Here is a tiny trained network, its code and every weight. The questions are about switching its units off for an input and a class, where a switched-off unit gives its printed mean instead of its output.

import numpy as np


def w(rows, s, z=0):
    codes = np.array(rows[::2]) - 128.0
    scale = np.full(codes.shape[1], s)
    scale[-1] = z or s
    return codes * scale


def norm(h):
    return h / np.sqrt((h * h).mean(-1, keepdims=True) + 1e-5)


def f(y):
    return np.maximum(y, 0)


def log_softmax(a):
    a = a - a.max(-1, keepdims=True)
    return a - np.log(np.exp(a).sum(-1, keepdims=True))


def net(x, mask):
    res = np.array(x, float).reshape(1, 3) / 4 @ E
    u = 0
    for l in range(2):
        y = f(norm(res) @ A[l][:, :-1].T + A[l][:, -1])
        res = res + np.where(mask[u : u + 16], y, B[l][:, -1]) @ B[l][:, :-1]
        u += 16
    return log_softmax(norm(res)[-1] @ U[:, :-1].T + U[:, -1])


A, B = {}, {}
E = w([
[159,2,213],'x0',
[167,224,124],'x1',
[39,135,175],'x2',
],0.0059)
A[0] = w([
[62,170,107,197],'0.n1',
[157,105,175,67],'0.n2',
[137,181,78,136],'0.n3',
[171,167,117,165],'0.n4',
[81,108,54,122],'0.n5',
[164,24,112,222],'0.n6',
[121,100,92,7],'0.n7',
[105,32,204,165],'0.n8',
[85,52,198,69],'0.n9',
[108,111,74,121],'0.n10',
[197,126,180,194],'0.n11',
[22,111,151,108],'0.n12',
[214,113,122,136],'0.n13',
[132,17,30,67],'0.n14',
[63,2,87,168],'0.n15',
[210,124,181,183],'0.n16',
],0.009,0.0018)
B[0] = w([
[163,120,104,232],'0.n1',
[170,154,116,170],'0.n2',
[118,117,152,236],'0.n3',
[126,157,134,204],'0.n4',
[150,135,218,186],'0.n5',
[3,148,156,246],'0.n6',
[110,173,133,136],'0.n7',
[81,164,56,255],'0.n8',
[98,158,118,219],'0.n9',
[141,198,212,163],'0.n10',
[162,101,207,201],'0.n11',
[150,51,96,203],'0.n12',
[168,92,142,203],'0.n13',
[110,169,156,211],'0.n14',
[131,151,131,241],'0.n15',
[184,83,212,209],'0.n16',
],0.0057,0.0044)
A[1] = w([
[80,157,192,177],'1.n1',
[134,55,140,115],'1.n2',
[71,97,120,107],'1.n3',
[36,164,170,28],'1.n4',
[79,119,127,222],'1.n5',
[105,102,139,229],'1.n6',
[79,115,79,248],'1.n7',
[144,155,90,4],'1.n8',
[102,15,165,237],'1.n9',
[199,175,114,198],'1.n10',
[109,183,126,52],'1.n11',
[135,148,1,190],'1.n12',
[126,44,144,172],'1.n13',
[182,107,104,160],'1.n14',
[99,51,132,76],'1.n15',
[177,44,162,118],'1.n16',
],0.0088,0.0015)
B[1] = w([
[163,187,85,238],'1.n1',
[140,157,121,172],'1.n2',
[134,73,92,187],'1.n3',
[214,77,201,235],'1.n4',
[198,133,167,198],'1.n5',
[215,63,121,186],'1.n6',
[232,141,171,191],'1.n7',
[199,145,91,159],'1.n8',
[231,163,64,253],'1.n9',
[3,45,155,227],'1.n10',
[69,177,108,188],'1.n11',
[101,73,240,211],'1.n12',
[130,206,11,195],'1.n13',
[150,142,192,152],'1.n14',
[110,111,36,184],'1.n15',
[193,114,236,189],'1.n16',
],0.0035,0.0045)
U = w([
[188,76,136,190],'0',
[104,150,9,59],'1',
[158,48,60,104],'2',
[99,61,103,2],'3',
[65,180,45,162],'4',
[90,160,165,162],'5',
[185,102,195,99],'6',
[18,25,52,155],'7',
],0.012,0.0055)

Each question gives the input, the list of numbers given to net, and the class t.
The units are the neurons (one row each of A and B). Each row of codes is followed by its name. A weight is (code - 128) times the scale printed after its matrix; where a second scale follows, it is the last column's (A, B and U).
mask holds one flag per neuron, layer by layer. A switched-off neuron (its flag False) gives its mean, the last column of its row in B, instead of its output. The means were averaged over made-up inputs and are rounded, as every weight is.
A unit's drop is (log p(t) with every unit on - log p(t) with that unit switched off) / (log p(t) with every unit on - log p(t) with every unit switched off).
The circuit of an input: a set's keep is (log p(t) with only the set's units on - log p(t) with every unit switched off) / (log p(t) with every unit on - log p(t) with every unit switched off). Starting from the 12 units with the biggest drops (on a tie, the unit counted first), units are removed one at a time, each time the one whose removal leaves the highest keep (on an exact tie, the one counted first), for as long as the keep stays at least 0.8.
units of the circuit, in order: the units of the circuit, biggest drop first
most important unit: the unit with the biggest drop
top k neurons: the k neurons with the biggest drops, biggest first
k most important neurons of layer l: the k neurons of layer l with the biggest drops, biggest first
drop of u: that unit's drop, to one decimal
input [5,-5,0], class 7: top 2 neurons : 0.n6; 0.n8
input [-5,-5,8], class 2: top 2 neurons : 0.n12; 0.n6
input [2,-1,5], class 7: most important unit : 0.n8
input [3,-1,4], class 7: 3 most important neurons of layer 0 : 0.n8; 0.n9; 0.n6
input [8,-3,7], class 7: units of the circuit, in order : 0.n8; 1.n15; 1.n13
input [2,-1,1], class 7: top 2 neurons : 0.n8; 0.n6
input [-2,-8,-8], class 5: top 4 neurons : 0.n14; 0.n10; 0.n12; 0.n15
input [3,-3,6], class 7: top 2 neurons : 0.n8; 0.n9
input [5,-1,4], class 2: 4 most important neurons of layer 1 : 1.n4; 1.n9; 1.n10; 1.n7
input [-4,-8,6], class 2: 2 most important neurons of layer 0 : 0.n12; 0.n6
input [0,-8,-4], class 5: top 2 neurons : 0.n14; 0.n6
input [-2,-1,-3], class 5: 2 most important neurons of layer 0 : 0.n16; 0.n8
input [0,2,3], class 0: top 2 neurons : 0.n12; 0.n1
input [0,1,5], class 0: top neuron : 1.n7
input [-1,-6,8], class 2: top 3 neurons : 0.n12; 0.n6; 1.n7
input [7,-6,4], class 7: top 3 neurons : 0.n8; 0.n6; 0.n9
input [-4,-1,-5], class 5: drop of 1.n12 : 0.2
input [-3,-6,3], class 2: drop of 1.n15 : 0.1
input [-6,-5,-7], class 5: drop of 1.n9 : 0.1
input [-3,-7,-1], class 5: units of the circuit, in order : 0.n14
input [-7,-6,-7], class 5: drop of 0.n16 : -0.1
